Here is a tiny trained network, its code and every weight. The questions are about switching its units off for an input and a class, where a switched-off unit gives its printed mean instead of its output.

import numpy as np


def w(rows, s, z=0):
    codes = np.array(rows[::2]) - 128.0
    scale = np.full(codes.shape[1], s)
    scale[-1] = z or s
    return codes * scale


def norm(h):
    return h / np.sqrt((h * h).mean(-1, keepdims=True) + 1e-5)


def f(y):
    return y / 2 * (1 + np.tanh(0.7978845608 * (y + 0.044715 * y**3)))


def log_softmax(a):
    a = a - a.max(-1, keepdims=True)
    return a - np.log(np.exp(a).sum(-1, keepdims=True))


def net(x, mask):
    res = np.array(x, float).reshape(1, 6) / 4 @ E
    u = 0
    for l in range(4):
        y = f(norm(res) @ A[l][:, :-1].T + A[l][:, -1])
        res = res + np.where(mask[u : u + 8], y, B[l][:, -1]) @ B[l][:, :-1]
        u += 8
    return log_softmax(norm(res)[-1] @ U[:, :-1].T + U[:, -1])


A, B = {}, {}
E = w([
[111,115,39,17,136,106],'x0',
[32,248,195,132,54,110],'x1',
[173,246,142,64,130,141],'x2',
[136,198,147,79,219,106],'x3',
[169,65,134,52,120,183],'x4',
[195,88,187,148,84,41],'x5',
],0.0017)
A[0] = w([
[95,117,190,113,64,113,187],'0.n1',
[121,252,154,167,139,71,129],'0.n2',
[132,13,123,104,160,158,129],'0.n3',
[178,116,110,126,237,153,58],'0.n4',
[179,98,205,202,89,126,4],'0.n5',
[82,124,160,126,127,184,139],'0.n6',
[119,72,106,158,146,161,133],'0.n7',
[100,153,109,64,94,177,46],'0.n8',
],0.0046,0.0011)
B[0] = w([
[160,194,147,62,221,143,177],'0.n1',
[146,184,236,107,47,17,251],'0.n2',
[125,234,167,173,145,63,202],'0.n3',
[136,209,43,135,150,111,176],'0.n4',
[94,63,147,94,143,252,173],'0.n5',
[89,165,105,143,193,49,148],'0.n6',
[163,145,189,199,162,93,157],'0.n7',
[170,167,55,166,202,162,154],'0.n8',
],0.0031,0.0021)
A[1] = w([
[104,155,29,55,137,194,109],'1.n1',
[228,39,81,80,103,43,99],'1.n2',
[4,99,50,188,130,84,8],'1.n3',
[194,116,93,205,86,180,195],'1.n4',
[108,116,133,113,3,127,158],'1.n5',
[140,155,230,27,84,172,121],'1.n6',
[92,110,92,214,124,50,159],'1.n7',
[147,56,67,99,186,183,61],'1.n8',
],0.0038,0.0011)
B[1] = w([
[202,129,71,95,110,163,209],'1.n1',
[48,168,119,203,135,38,203],'1.n2',
[138,62,200,66,116,175,135],'1.n3',
[87,52,137,2,198,120,197],'1.n4',
[77,188,105,124,165,131,177],'1.n5',
[40,72,139,198,175,58,251],'1.n6',
[83,137,136,65,190,240,208],'1.n7',
[113,204,128,80,122,157,142],'1.n8',
],0.0035,0.0012)
A[2] = w([
[114,33,132,77,116,207,74],'2.n1',
[172,85,108,111,153,161,101],'2.n2',
[93,96,123,106,81,128,58],'2.n3',
[73,174,79,108,73,153,161],'2.n4',
[85,164,144,129,133,187,124],'2.n5',
[114,128,116,83,222,100,251],'2.n6',
[108,190,174,150,98,69,108],'2.n7',
[140,2,181,200,83,163,74],'2.n8',
],0.0049,0.0014)
B[2] = w([
[140,74,173,126,172,102,151],'2.n1',
[109,142,164,136,70,120,136],'2.n2',
[164,153,165,125,151,130,105],'2.n3',
[191,96,124,132,219,116,175],'2.n4',
[98,108,140,142,149,88,156],'2.n5',
[77,64,118,196,12,169,251],'2.n6',
[162,120,200,146,171,84,237],'2.n7',
[158,120,115,3,163,170,207],'2.n8',
],0.004,0.0023)
A[3] = w([
[118,139,81,53,134,206,174],'3.n1',
[121,188,105,77,150,49,117],'3.n2',
[164,102,128,99,50,41,218],'3.n3',
[255,140,91,146,135,184,157],'3.n4',
[157,116,17,140,109,131,103],'3.n5',
[179,97,189,102,86,167,193],'3.n6',
[142,239,173,116,158,122,102],'3.n7',
[166,100,86,132,115,109,3],'3.n8',
],0.0054,0.0011)
B[3] = w([
[152,154,170,73,139,4,248],'3.n1',
[202,131,140,159,148,237,237],'3.n2',
[66,141,230,204,195,33,211],'3.n3',
[83,247,149,40,120,99,201],'3.n4',
[28,123,117,137,51,116,240],'3.n5',
[25,117,113,34,239,118,175],'3.n6',
[218,50,79,166,164,49,249],'3.n7',
[87,137,115,152,119,131,109],'3.n8',
],0.0035,0.0017)
U = w([
[179,119,128,113,104,179,33],'0',
[55,93,63,182,56,125,144],'1',
[251,173,79,135,157,148,86],'2',
[105,44,177,22,182,178,176],'3',
[126,124,138,158,116,254,78],'4',
[114,229,49,28,70,120,167],'5',
[160,160,219,204,146,46,178],'6',
[190,129,126,113,87,192,2],'7',
],0.011,0.0065)

Each question gives the input, the list of numbers given to net, and the class t.
The units are the neurons (one row each of A and B). Each row of codes is followed by its name. A weight is (code - 128) times the scale printed after its matrix; where a second scale follows, it is the last column's (A, B and U).
mask holds one flag per neuron, layer by layer. A switched-off neuron (its flag False) gives its mean, the last column of its row in B, instead of its output. The means were averaged over made-up inputs and are rounded, as every weight is.
A unit's drop is (log p(t) with every unit on - log p(t) with that unit switched off) / (log p(t) with every unit on - log p(t) with every unit switched off).
The circuit of an input: a set's keep is (log p(t) with only the set's units on - log p(t) with every unit switched off) / (log p(t) with every unit on - log p(t) with every unit switched off). Starting from the 12 units with the biggest drops (on a tie, the unit counted first), units are removed one at a time, each time the one whose removal leaves the highest keep (on an exact tie, the one counted first), for as long as the keep stays at least 0.8.
units of the circuit, in order: the units of the circuit, biggest drop first
unit that matters most: the unit with the biggest drop
top k neurons: the k neurons with the biggest drops, biggest first
top k neurons in layer l: the k neurons of layer l with the biggest drops, biggest first
input [3,-4,3,2,-4,1], class 1: units of the circuit, in order -> (2.n6)
input [-5,-4,-8,4,4,-2], class 4: top 2 neurons -> (0.n3 0.n4)
input [-2,-4,4,-6,0,-3], class 3: top 4 neurons in layer 1 -> (1.n4 1.n2 1.n6 1.n5)
input [-2,-4,-3,7,4,-2], class 5: units of the circuit, in order -> (0.n4 1.n6 3.n4)
input [3,3,5,-3,-8,-4], class 6: units of the circuit, in order -> (0.n2 2.n7)
input [-1,-4,2,-2,2,1], class 1: top 2 neurons -> (0.n2 1.n4)
input [7,2,-2,-3,-5,-5], class 3: top 4 neurons -> (1.n3 2.n1 0.n4 0.n1)
input [8,4,-6,-2,6,1], class 1: top 3 neurons in layer 0 -> (0.n2 0.n4 0.n5)
input [-1,-7,5,5,6,3], class 5: top 3 neurons -> (0.n2 0.n4 3.n4)
input [5,-5,-4,7,6,6], class 6: top 2 neurons -> (0.n3 3.n3)
input [1,-6,-1,1,5,1], class 1: top 2 neurons in layer 0 -> (0.n2 0.n4)
input [6,-3,-5,1,1,-4], class 1: top 2 neurons -> (2.n6 2.n8)
input [-1,-3,-7,6,0,1], class 4: top 2 neurons -> (0.n2 1.n7)
input [1,1,-8,0,-3,-5], class 3: units of the circuit, in order -> (1.n3)
input [7,-5,-8,5,-4,7], class 1: top 2 neurons -> (0.n2 1.n7)
input [8,-1,-5,2,7,4], class 6: top 2 neurons in layer 0 -> (0.n3 0.n5)
input [-2,0,2,-6,4,-7], class 5: top 2 neurons -> (0.n8 1.n1)
input [6,-5,5,-6,2,4], class 1: top 3 neurons -> (0.n2 1.n2 3.n5)
input [4,-5,-3,-6,8,3], class 6: top 2 neurons in layer 1 -> (1.n2 1.n1)
input [3,7,-2,1,2,-5], class 2: unit that matters most -> 1.n4
